After every row comes roughly how far along a hidden order it lies, from 0 to 9.
(in the rows, 100 means zero)
[103  92  94  75  90 121 109 106  99  99 104 121  87 105  84 105 109  93
  96  95 105  96  92 105 101 104 103  93  87 103  99  90 103 200 176 135
 122 106  95  93  99 102  90 115 106 103 103 103  92  78  82 113  98 101
  98] : 6
[102 109 126 161 170 130 106 102 101 103 103 112  92 100  91 105 106  98
  92  93 105 100  94 102 101 104 101 110 101  94  98  93  92 107 100  99
 101 101 103  96  98  97  97 109 102  98  99 103  96  94  93 104  90 112
  98] : 0
[100  98  99  90  99 101 100  99 101 103 105 107  92 102  93 102 105  99
  91  90 103  96  98 125 174 150 131 120 102  83  99  85  98 109  97  90
 102 101 103  96  97  97 101 106 102 101  99 101  96  93  85  99  84  98
  96] : 4
[115 157 132 115 108  95  96  97 102 105 103 100 100  99  95 101 104 102
  93  90 103  99  98  94  97 100 101 111 104  87 100  96 102 101  99  95
 100  98 108  98 104 100 102 104 103  99  99 101  96 101  96  92  86 106
 101] : 0
[100  96 100  84 100 104  97 100 101 102 104 107  94  98  92 101 105  99
  95  94 105  99  96 106  97 100 103 105  99  92 100  92  97 101 100  97
  98 100 105  97 100 104  99 100 101 100  97 101  96  95  91 102 113 189
 133] : 9
[100 104 101 113  98  95 103  97 100 102 103 101  99 100 105 102 103 100
  99  93 103 117 152 191 150 109 106 110  97  91 101  96 103 111  95  98
 101 100 107  99 100 102 100 100 105 101  98  99  98  98  89  96  92  98
 100] : 4
[101 100 101  92 102 102 102  99  97 101 102 103  97  98  95 101 102 100
  98  95  98  97  99 109  99 100 103 104 101  91 100  95 100  98  98 101
 102 100 110 106 138 152 139 112 102 102  98  99  99  97  93  99  93  98
  99] : 7
[101  92 100  94  99 112  99 104  99 103 102 112  98  98  90 103 106 100
  97  93 106 105  91 104 103 103 101  99 102 100  97 100  94  98 105 103
 101 100 101  96 100 113 147 179 164 111 104 103  96  96 102 103  91 104
  95] : 7
[102  99  99  87  91 112 108 105 100 102 104 121  87 105  89 105 110  95
  92  88 104  95  92 105 101 102 105 103  91  88  97  79  90 114  96  98
 110 105  99  93  99 104  91 111 103 102 101 103  93  78  79 108 101 171
 132] : 9
[100 102 100 104 101  94  99  97 102 101 102 101  96 100 103  99 103  99
  98  92  99  94  99  87  98  98 104 109 100  91 102  90 102 105  94  93
  96 100 106  99  99  98  97  96 106 102  97  99 100  93  90 108 157 200
 127] : 9
[102  99 100  98  99 103 103  99 102 105 105 108  97 100  96 101 107  98
  94  87 103  94  95  74  98 100 104 109  96  86 100  84  97 117  97  92
 107 101 106  96 101  97  96 105 117 128 163 132 118 101  84  98  90 101
 100] : 8
[103  96  96  75  89 122 109 107  99 100 104 125  82 107  80 106 111  94
  94  95 108 100  94 100 100 104 103  90  89  94  96  81  83 113 100 104
 108 106 107 102 148 155 122 123 106 104 105 105  92  76  85 113  99 106
  98] : 7
[100  93 100  96 115 119 137 111 141 122 104 101 142  93  89 101 101 105
  71 116 104 109  93 104 102 104  98 103 109  93  97 113  98 100 112 101
  98  95 105  98  98 100 108 103 100  96 102 102  97 115 120  93  90 108
  95] : 1
[102  92  98  79  93 123 104 110  99 100 104 124  86 129 149 150 148 100
  91  97 110 106  92 110 101 103 101  91  95  97  95  88  84 114 105 107
 102 104  95  92 103 103  92 116  96 102 104 105  92  85  97 114 100 103
  96] : 2
[102 102  99 102  96 112 104 103  99 100 104 113  92 104  92 104 104  96
  97  97 101  97  95 113  98 103 102  99  95  99  99  92 102 176 176 146
 127 104  98  96  98  98  93 105 100 102 100 102  97  87  90 107  99  97
  98] : 6
[118 158 122 131 103  98  98 101 100 101 101 101 104 101  99  99 102 100
  98  94 101  99 102 109 104 100 100 106 101  91 101  98 100 107 100  97
 106 100 105  99  99  98 103  98 107 101 100 100  98  99  97  99  95  96
  98] : 0
